Below are the code and all the weights of a small trained network. Each question names an input and a target symbol and asks about switching units off, where a switched-off unit gives its printed mean instead of its output.

import numpy as np


def w(rows, s, z=0):
    codes = np.array(rows[::2]) - 128.0
    scale = np.full(codes.shape[1], s)
    scale[-1] = z or s
    return codes * scale


def softmax(a):
    e = np.exp(a - a.max(-1, keepdims=True))
    return e / e.sum(-1, keepdims=True)


def log_softmax(a):
    a = a - a.max(-1, keepdims=True)
    return a - np.log(np.exp(a).sum(-1, keepdims=True))


def net(x, mask):
    ids = ['Θαγηλμπφω'.index(c) for c in x.split()]
    T = len(ids)
    res = E[ids] + P[:T]
    u = 0
    for l in range(2):
        r = res
        for j in range(3):
            rows = slice(4 * j, 4 * j + 4)
            q, k, v = (r @ M[l][rows].T for M in (Q, K, V))
            z = softmax(np.where(np.tri(T) > 0, q @ k.T / 4**0.5, -1e9)) @ v
            o = O[l][rows]
            res = res + np.where(mask[u + j], z, o[:, -1]) @ o[:, :-1]
        u += 3
    return log_softmax(res[-1] @ U[:, :-1].T + U[:, -1])


Q, K, V, O = {}, {}, {}, {}
E = w([
[154,51,86,98],'Θ',
[117,72,244,190],'α',
[73,142,144,106],'γ',
[212,133,61,77],'η',
[35,109,112,75],'λ',
[21,97,86,60],'μ',
[88,205,178,124],'π',
[9,236,25,149],'φ',
[228,5,181,154],'ω',
],0.012)
P = w([
[113,124,218,31],'0',
[98,97,107,128],'1',
[103,154,98,209],'2',
[185,174,121,158],'3',
[66,110,114,124],'4',
[94,148,111,249],'5',
[212,183,124,174],'6',
[52,105,110,117],'7',
],0.015)
Q[0] = w([
[119,211,128,231],'0.h0',
[197,33,123,137],'0.h0',
[119,181,91,151],'0.h0',
[92,222,134,99],'0.h0',
[81,163,91,248],'0.h1',
[39,71,111,34],'0.h1',
[142,154,244,68],'0.h1',
[115,125,166,124],'0.h1',
[127,95,91,107],'0.h2',
[114,91,186,137],'0.h2',
[31,93,73,66],'0.h2',
[120,113,165,231],'0.h2',
],0.014)
K[0] = w([
[83,139,203,90],'0.h0',
[211,125,110,154],'0.h0',
[80,177,143,79],'0.h0',
[102,187,109,127],'0.h0',
[83,110,210,87],'0.h1',
[59,101,88,143],'0.h1',
[105,155,100,248],'0.h1',
[111,53,121,129],'0.h1',
[144,174,90,88],'0.h2',
[105,129,115,128],'0.h2',
[48,93,83,128],'0.h2',
[115,202,164,151],'0.h2',
],0.017)
V[0] = w([
[168,81,171,161],'0.h0',
[175,142,83,111],'0.h0',
[169,99,37,120],'0.h0',
[151,89,105,168],'0.h0',
[112,50,249,147],'0.h1',
[200,126,114,150],'0.h1',
[144,89,126,66],'0.h1',
[115,112,172,209],'0.h1',
[106,129,108,139],'0.h2',
[158,71,96,218],'0.h2',
[128,156,90,95],'0.h2',
[136,90,171,47],'0.h2',
],0.013)
O[0] = w([
[193,169,170,44,126],'0.h0',
[255,100,171,60,136],'0.h0',
[174,121,73,112,129],'0.h0',
[171,241,105,133,100],'0.h0',
[136,184,164,7,204],'0.h1',
[191,9,173,128,104],'0.h1',
[103,19,77,86,254],'0.h1',
[83,205,151,110,19],'0.h1',
[173,122,182,78,129],'0.h2',
[109,219,122,11,90],'0.h2',
[69,128,221,79,155],'0.h2',
[87,199,148,156,153],'0.h2',
],0.0054,0.0068)
Q[1] = w([
[165,142,135,115],'1.h0',
[199,117,82,158],'1.h0',
[76,143,177,209],'1.h0',
[135,51,27,147],'1.h0',
[42,33,146,55],'1.h1',
[105,188,17,48],'1.h1',
[29,208,57,185],'1.h1',
[92,188,71,135],'1.h1',
[19,1,249,92],'1.h2',
[121,40,135,58],'1.h2',
[115,160,161,130],'1.h2',
[159,219,85,128],'1.h2',
],0.0079)
K[1] = w([
[213,153,119,97],'1.h0',
[160,164,82,101],'1.h0',
[118,146,118,148],'1.h0',
[148,68,103,131],'1.h0',
[133,122,20,108],'1.h1',
[88,110,93,103],'1.h1',
[84,126,195,87],'1.h1',
[144,93,155,97],'1.h1',
[105,102,189,92],'1.h2',
[252,119,97,35],'1.h2',
[109,192,83,137],'1.h2',
[140,198,68,122],'1.h2',
],0.011)
V[1] = w([
[18,103,151,38],'1.h0',
[185,108,179,205],'1.h0',
[131,137,191,82],'1.h0',
[147,101,194,88],'1.h0',
[87,109,111,129],'1.h1',
[170,178,97,148],'1.h1',
[61,163,90,147],'1.h1',
[187,89,198,143],'1.h1',
[89,118,95,126],'1.h2',
[65,141,81,145],'1.h2',
[129,115,134,43],'1.h2',
[130,250,47,74],'1.h2',
],0.011)
O[1] = w([
[226,129,145,168,205],'1.h0',
[108,180,42,169,103],'1.h0',
[168,110,63,156,136],'1.h0',
[125,185,56,165,176],'1.h0',
[128,120,219,127,179],'1.h1',
[162,193,92,120,48],'1.h1',
[141,139,191,90,122],'1.h1',
[2,168,76,95,119],'1.h1',
[143,47,133,103,128],'1.h2',
[19,182,152,83,78],'1.h2',
[143,216,128,105,206],'1.h2',
[43,76,160,121,1],'1.h2',
],0.0076,0.0087)
U = w([
[105,60,127,2,142],'Θ',
[74,238,204,108,199],'α',
[84,148,182,142,154],'γ',
[115,83,111,253,93],'η',
[97,119,179,113,99],'λ',
[115,91,174,98,56],'μ',
[66,176,181,208,152],'π',
[14,131,178,153,254],'φ',
[136,171,148,2,49],'ω',
],0.0079,0.0044)

Each question gives the input, a string of symbols that net reads in full, and the target symbol t.
The units are the heads (4 rows each of Q, K, V and O). Each row of codes is followed by its name. A weight is (code - 128) times the scale printed after its matrix; where a second scale follows, it is the last column's (O and U).
mask holds one flag per head, layer by layer. A switched-off head (its flag False) gives its mean, the last column of its rows in O, instead of its output. The means were averaged over made-up inputs and are rounded, as every weight is.
A unit's drop is (log p(t) with every unit on - log p(t) with that unit switched off) / (log p(t) with every unit on - log p(t) with every unit switched off).
The circuit of an input: a set's keep is (log p(t) with only the set's units on - log p(t) with every unit switched off) / (log p(t) with every unit on - log p(t) with every unit switched off). Starting from all 6 units, units are removed one at a time, each time the one whose removal leaves the highest keep (on an exact tie, the one counted first), for as long as the keep stays at least 0.8.
units of the circuit, in order: the units of the circuit, biggest drop first
unit that matters most: the unit with the biggest drop
heads that matter: for each layer, one digit per head in row order, 1 if its drop is at least 0.15 and else 0, layers parted by /
input φ γ ω φ ω η, target φ: units of the circuit, in order -> [0.h1; 1.h2]
input α η ω Θ μ ω, target α: unit that matters most -> 0.h1
input ω α Θ η η ω α φ, target μ: units of the circuit, in order -> [0.h0; 1.h0; 1.h1; 0.h1]
input ω λ η λ λ φ, target ω: heads that matter -> 011 / 000
input η μ η α π, target φ: heads that matter -> 110 / 001
input φ ω φ ω η Θ, target φ: heads that matter -> 110 / 101
input φ ω α ω η λ, target φ: units of the circuit, in order -> [0.h1; 1.h2]
input λ η γ α φ, target μ: units of the circuit, in order -> [1.h1; 1.h0; 0.h1; 0.h0]
input α η φ, target α: heads that matter -> 111 / 001
input η λ π, target η: heads that matter -> 111 / 001
input η φ α α φ η Θ, target Θ: units of the circuit, in order -> [0.h2; 1.h0; 0.h1]
input Θ μ ω η μ η, target Θ: units of the circuit, in order -> [0.h1; 0.h2]
input γ φ η ω Θ λ ω ω, target η: heads that matter -> 010 / 111
input Θ μ ω, target Θ: unit that matters most -> 0.h2
input π η η η η η ω ω, target η: heads that matter -> 010 / 001
input η ω φ α, target α: heads that matter -> 011 / 000
input η ω η μ φ ω η μ, target μ: units of the circuit, in order -> [1.h0; 0.h0; 1.h1]
input Θ ω ω φ η η, target Θ: units of the circuit, in order -> [0.h2; 0.h1]
input η ω ω η ω π, target η: units of the circuit, in order -> [0.h1; 1.h2]
input Θ ω η φ η γ η π, target φ: unit that matters most -> 0.h1
input φ Θ μ, target φ: heads that matter -> 110 / 001
input ω φ α Θ μ α, target ω: heads that matter -> 010 / 000
input φ φ ω α α μ, target φ: heads that matter -> 010 / 001
